Here is a tiny trained network, its code and every weight. The questions are about switching its units off for an input and a class, where a switched-off unit gives its printed mean instead of its output.

import numpy as np


def w(rows, s, z=0):
    codes = np.array(rows[::2]) - 128.0
    scale = np.full(codes.shape[1], s)
    scale[-1] = z or s
    return codes * scale


def norm(h):
    return h / np.sqrt((h * h).mean(-1, keepdims=True) + 1e-5)


def f(y):
    return y / 2 * (1 + np.tanh(0.7978845608 * (y + 0.044715 * y**3)))


def log_softmax(a):
    a = a - a.max(-1, keepdims=True)
    return a - np.log(np.exp(a).sum(-1, keepdims=True))


def net(x, mask):
    res = np.array(x, float).reshape(1, 8) / 4 @ E
    u = 0
    for l in range(3):
        y = f(norm(res) @ A[l][:, :-1].T + A[l][:, -1])
        res = res + np.where(mask[u : u + 12], y, B[l][:, -1]) @ B[l][:, :-1]
        u += 12
    return log_softmax(norm(res)[-1] @ U[:, :-1].T + U[:, -1])


A, B = {}, {}
E = w([
[182,132,164,129,190],'x0',
[61,65,175,134,149],'x1',
[109,119,87,189,115],'x2',
[75,215,116,154,124],'x3',
[136,111,175,253,175],'x4',
[82,50,186,104,148],'x5',
[159,110,132,146,121],'x6',
[92,91,182,138,35],'x7',
],0.0062)
A[0] = w([
[86,111,65,175,82,131],'L0N1',
[139,101,165,105,41,205],'L0N2',
[154,112,93,105,224,157],'L0N3',
[165,116,125,181,155,58],'L0N4',
[107,40,118,107,165,66],'L0N5',
[142,52,28,141,135,124],'L0N6',
[136,14,110,122,139,79],'L0N7',
[98,149,160,176,130,161],'L0N8',
[160,178,173,92,40,251],'L0N9',
[192,158,103,202,133,60],'L0N10',
[97,132,5,90,130,107],'L0N11',
[80,138,124,118,176,77],'L0N12',
],0.011,0.0019)
B[0] = w([
[101,180,110,97,183,207],'L0N1',
[163,95,82,67,229,219],'L0N2',
[112,204,153,130,183,242],'L0N3',
[154,143,89,150,96,177],'L0N4',
[120,102,202,115,101,195],'L0N5',
[210,131,150,71,97,193],'L0N6',
[141,63,186,91,92,207],'L0N7',
[89,92,113,153,147,192],'L0N8',
[103,31,86,106,153,231],'L0N9',
[228,127,152,157,133,232],'L0N10',
[139,161,86,111,2,252],'L0N11',
[113,150,171,81,113,150],'L0N12',
],0.015,0.004)
A[1] = w([
[64,89,110,121,132,69],'L1N1',
[173,155,175,193,236,189],'L1N2',
[143,165,157,151,110,102],'L1N3',
[66,154,118,85,222,181],'L1N4',
[130,115,160,171,1,77],'L1N5',
[61,91,104,100,149,2],'L1N6',
[146,119,91,212,141,59],'L1N7',
[47,206,198,56,222,85],'L1N8',
[78,132,213,208,178,105],'L1N9',
[117,132,126,191,78,44],'L1N10',
[96,208,115,138,173,144],'L1N11',
[50,81,123,81,136,91],'L1N12',
],0.0081,0.0016)
B[1] = w([
[146,149,93,169,166,153],'L1N1',
[96,126,129,140,2,254],'L1N2',
[140,142,142,120,137,138],'L1N3',
[70,131,103,169,208,205],'L1N4',
[115,106,101,95,199,141],'L1N5',
[164,159,99,148,185,160],'L1N6',
[170,77,131,156,134,148],'L1N7',
[54,202,188,150,135,225],'L1N8',
[49,62,127,132,70,202],'L1N9',
[117,112,147,129,175,113],'L1N10',
[50,123,183,140,84,167],'L1N11',
[217,182,115,141,170,202],'L1N12',
],0.011,0.0038)
A[2] = w([
[99,132,126,106,53,3],'L2N1',
[220,235,176,205,172,72],'L2N2',
[172,93,130,235,75,124],'L2N3',
[168,82,131,137,153,137],'L2N4',
[35,145,112,204,104,90],'L2N5',
[177,187,220,70,83,149],'L2N6',
[197,109,112,120,155,101],'L2N7',
[188,214,154,222,159,122],'L2N8',
[83,181,123,17,185,106],'L2N9',
[84,31,140,189,2,2],'L2N10',
[164,52,32,156,138,192],'L2N11',
[61,38,37,95,130,85],'L2N12',
],0.0091,0.00098)
B[2] = w([
[123,130,89,88,125,155],'L2N1',
[124,172,214,120,44,225],'L2N2',
[199,150,139,167,164,215],'L2N3',
[104,122,150,104,157,164],'L2N4',
[54,113,147,142,120,206],'L2N5',
[87,112,135,191,173,253],'L2N6',
[95,127,143,140,137,179],'L2N7',
[122,145,189,107,56,209],'L2N8',
[168,110,91,246,130,228],'L2N9',
[205,188,140,115,242,216],'L2N10',
[77,156,118,191,145,231],'L2N11',
[134,243,179,95,129,215],'L2N12',
],0.013,0.0039)
U = w([
[124,124,56,106,215,112],'0',
[173,116,180,189,192,170],'1',
[144,37,102,153,42,1],'2',
[163,190,4,81,56,151],'3',
[35,130,185,182,127,134],'4',
[214,192,196,174,29,153],'5',
[158,81,98,151,75,55],'6',
[173,23,195,53,152,132],'7',
],0.012,0.0084)

Each question gives the input, the list of numbers given to net, and the class t.
The units are the neurons (one row each of A and B). Each row of codes is followed by its name. A weight is (code - 128) times the scale printed after its matrix; where a second scale follows, it is the last column's (A, B and U).
mask holds one flag per neuron, layer by layer. A switched-off neuron (its flag False) gives its mean, the last column of its row in B, instead of its output. The means were averaged over made-up inputs and are rounded, as every weight is.
A unit's drop is (log p(t) with every unit on - log p(t) with that unit switched off) / (log p(t) with every unit on - log p(t) with every unit switched off).
The circuit of an input: a set's keep is (log p(t) with only the set's units on - log p(t) with every unit switched off) / (log p(t) with every unit on - log p(t) with every unit switched off). Starting from the 12 units with the biggest drops (on a tie, the unit counted first), units are removed one at a time, each time the one whose removal leaves the highest keep (on an exact tie, the one counted first), for as long as the keep stays at least 0.8.
units of the circuit, in order: the units of the circuit, biggest drop first
most important unit: the unit with the biggest drop
top k neurons: the k neurons with the biggest drops, biggest first
top k neurons in layer l: the k neurons of layer l with the biggest drops, biggest first
input [-5,-7,8,7,6,-1,6,8], class 1: top 3 neurons in layer 0 : (L0N10 L0N3 L0N11)
input [4,-8,-7,-3,-6,3,4,0], class 0: most important unit : L0N9
input [0,-1,0,2,-7,-4,3,7], class 0: units of the circuit, in order : (L0N2 L0N9)
input [5,-8,-5,8,-2,-8,0,8], class 0: top 2 neurons : (L0N9 L0N11)
input [-4,7,-3,0,6,7,3,-2], class 7: units of the circuit, in order : (L0N7 L2N11)
input [-6,-1,5,0,4,6,6,-4], class 7: units of the circuit, in order : (L0N7 L0N6 L2N9)
input [0,3,-4,-7,-4,-5,6,-4], class 7: units of the circuit, in order : (L0N7 L2N3)
input [2,7,0,5,-3,4,-4,4], class 1: top 2 neurons in layer 0 : (L0N3 L0N2)
input [-8,3,7,4,1,-6,0,-2], class 3: top 2 neurons in layer 0 : (L0N11 L0N3)
input [3,-4,0,-7,1,4,2,-6], class 5: top 3 neurons in layer 0 : (L0N3 L0N9 L0N6)
input [7,0,8,3,-7,1,0,-8], class 5: units of the circuit, in order : (L0N9 L2N2)
input [-2,8,8,-3,-6,0,2,6], class 7: top 3 neurons : (L0N7 L0N5 L0N3)
input [-2,7,3,-2,-2,2,-1,-8], class 5: top 2 neurons : (L0N3 L0N6)
input [-5,1,-2,8,-2,0,-4,-7], class 3: units of the circuit, in order : (L0N11)
input [-1,-3,1,-1,-7,-7,5,6], class 3: top 2 neurons : (L0N11 L2N12)
input [-8,-7,8,-6,2,3,-8,-3], class 3: top 2 neurons in layer 0 : (L0N11 L0N1)
input [-4,0,-1,-1,-3,-3,-6,5], class 0: top 2 neurons in layer 0 : (L0N2 L0N9)
input [5,2,7,-6,-8,-5,-3,3], class 3: top 2 neurons in layer 0 : (L0N11 L0N10)
input [-6,4,0,1,8,-2,7,2], class 1: top 2 neurons : (L2N10 L0N3)
input [-7,-5,-4,2,2,-5,-4,-4], class 3: most important unit : L0N11
